Below are the code and all the weights of a small trained network. Each question names an input and a class and asks about switching units off, where a switched-off unit gives its printed mean instead of its output.

import numpy as np


def w(rows, s, z=0):
    codes = np.array(rows[::2]) - 128.0
    scale = np.full(codes.shape[1], s)
    scale[-1] = z or s
    return codes * scale


def norm(h):
    return h / np.sqrt((h * h).mean(-1, keepdims=True) + 1e-5)


def f(y):
    return y / 2 * (1 + np.tanh(0.7978845608 * (y + 0.044715 * y**3)))


def log_softmax(a):
    a = a - a.max(-1, keepdims=True)
    return a - np.log(np.exp(a).sum(-1, keepdims=True))


def net(x, mask):
    res = np.array(x, float).reshape(1, 2) / 4 @ E
    u = 0
    for l in range(3):
        y = f(norm(res) @ A[l][:, :-1].T + A[l][:, -1])
        res = res + np.where(mask[u : u + 10], y, B[l][:, -1]) @ B[l][:, :-1]
        u += 10
    return log_softmax(norm(res)[-1] @ U[:, :-1].T + U[:, -1])


A, B = {}, {}
E = w([
[252,103,162,151,229],'x0',
[121,223,16,163,178],'x1',
],0.00044)
A[0] = w([
[32,116,102,168,51,118],'L0N1',
[116,102,122,206,115,121],'L0N2',
[127,254,43,138,200,3],'L0N3',
[123,122,134,163,104,17],'L0N4',
[65,106,119,143,93,16],'L0N5',
[139,156,103,87,177,252],'L0N6',
[211,70,156,204,239,253],'L0N7',
[123,126,129,138,133,154],'L0N8',
[132,100,186,72,119,85],'L0N9',
[93,100,134,188,142,97],'L0N10',
],0.0014,0.00053)
B[0] = w([
[172,212,174,64,138,146],'L0N1',
[128,140,143,96,138,125],'L0N2',
[76,55,163,255,148,132],'L0N3',
[156,118,143,89,156,93],'L0N4',
[189,180,183,69,177,98],'L0N5',
[47,148,144,212,87,176],'L0N6',
[69,220,136,65,64,255],'L0N7',
[117,134,133,130,128,137],'L0N8',
[122,97,68,144,143,131],'L0N9',
[153,122,108,83,114,118],'L0N10',
],0.00098,0.00081)
A[1] = w([
[157,215,7,120,183,12],'L1N1',
[111,101,136,150,122,26],'L1N2',
[145,100,159,80,116,195],'L1N3',
[132,129,116,69,116,254],'L1N4',
[126,147,76,140,143,169],'L1N5',
[121,156,155,119,144,107],'L1N6',
[177,99,127,153,143,68],'L1N7',
[144,86,247,44,66,89],'L1N8',
[109,107,138,152,124,112],'L1N9',
[238,80,164,195,252,109],'L1N10',
],0.0017,0.00067)
B[1] = w([
[69,1,118,176,198,114],'L1N1',
[165,93,136,78,120,76],'L1N2',
[94,134,95,172,138,191],'L1N3',
[126,181,116,206,135,206],'L1N4',
[120,126,91,155,167,148],'L1N5',
[118,127,156,144,119,129],'L1N6',
[98,115,117,79,101,99],'L1N7',
[79,118,95,198,193,255],'L1N8',
[148,124,103,114,121,118],'L1N9',
[97,206,105,12,97,211],'L1N10',
],0.0011,0.00065)
A[2] = w([
[95,98,126,149,99,85],'L2N1',
[76,131,104,93,57,171],'L2N2',
[125,123,131,146,123,189],'L2N3',
[138,17,205,81,90,33],'L2N4',
[110,148,89,77,115,243],'L2N5',
[136,153,162,177,127,140],'L2N6',
[127,5,196,67,104,2],'L2N7',
[126,117,139,141,131,16],'L2N8',
[253,108,119,74,187,150],'L2N9',
[165,109,122,104,165,162],'L2N10',
],0.0025,0.00028)
B[2] = w([
[177,160,150,67,128,156],'L2N1',
[114,231,208,53,190,242],'L2N2',
[141,120,100,80,155,174],'L2N3',
[113,143,24,203,206,149],'L2N4',
[131,156,184,126,247,181],'L2N5',
[147,70,32,49,93,254],'L2N6',
[134,149,9,214,185,111],'L2N7',
[126,123,140,153,75,86],'L2N8',
[2,206,205,53,48,168],'L2N9',
[67,174,125,148,74,79],'L2N10',
],0.0012,0.00033)
U = w([
[80,114,24,254,215,181],'0',
[64,236,229,16,107,164],'1',
[240,10,155,79,40,7],'2',
],0.0061,0.0018)

Each question gives the input, the list of numbers given to net, and the class t.
The units are the neurons (one row each of A and B). Each row of codes is followed by its name. A weight is (code - 128) times the scale printed after its matrix; where a second scale follows, it is the last column's (A, B and U).
mask holds one flag per neuron, layer by layer. A switched-off neuron (its flag False) gives its mean, the last column of its row in B, instead of its output. The means were averaged over made-up inputs and are rounded, as every weight is.
A unit's drop is (log p(t) with every unit on - log p(t) with that unit switched off) / (log p(t) with every unit on - log p(t) with every unit switched off).
The circuit of an input: a set's keep is (log p(t) with only the set's units on - log p(t) with every unit switched off) / (log p(t) with every unit on - log p(t) with every unit switched off). Starting from the 12 units with the biggest drops (on a tie, the unit counted first), units are removed one at a time, each time the one whose removal leaves the highest keep (on an exact tie, the one counted first), for as long as the keep stays at least 0.8.
circuit, biggest first: the units of the circuit, biggest drop first
most important unit: the unit with the biggest drop
k most important neurons: the k neurons with the biggest drops, biggest first
top k neurons in layer l: the k neurons of layer l with the biggest drops, biggest first
drop of u: that unit's drop, to one decimal
input [0,-1], class 2: 3 most important neurons -> (L1N10, L2N4, L2N7)
input [8,-6], class 1: 4 most important neurons -> (L2N9, L1N10, L1N1, L0N3)
input [-5,-7], class 0: circuit, biggest first -> (L2N4, L2N7)
input [7,-4], class 1: circuit, biggest first -> (L2N9)
input [-3,-3], class 2: 3 most important neurons -> (L1N10, L0N7, L2N9)
input [2,-2], class 2: 4 most important neurons -> (L0N7, L2N4, L2N7, L1N1)
input [6,5], class 1: 3 most important neurons -> (L1N10, L1N8, L2N9)
input [7,-6], class 1: 4 most important neurons -> (L2N9, L1N10, L1N1, L0N3)
input [-3,-2], class 2: 3 most important neurons -> (L1N10, L0N7, L2N9)
input [0,3], class 2: 2 most important neurons -> (L1N8, L2N4)
input [1,1], class 2: 2 most important neurons -> (L1N10, L2N9)
input [-7,-8], class 0: top 2 neurons in layer 1 -> (L1N10, L1N8)
input [4,-7], class 0: 2 most important neurons -> (L2N4, L2N7)
input [2,0], class 2: 2 most important neurons -> (L0N7, L1N10)
input [2,-8], class 0: 2 most important neurons -> (L2N4, L2N7)
input [-1,-3], class 2: most important unit -> L1N8
input [-2,-3], class 2: top 3 neurons in layer 0 -> (L0N7, L0N3, L0N1)
input [6,-4], class 1: drop of L1N10 -> 0.4
input [-2,1], class 2: drop of L0N7 -> 0.2
input [5,2], class 1: most important unit -> L1N10
input [7,4], class 1: drop of L2N9 -> 0.2
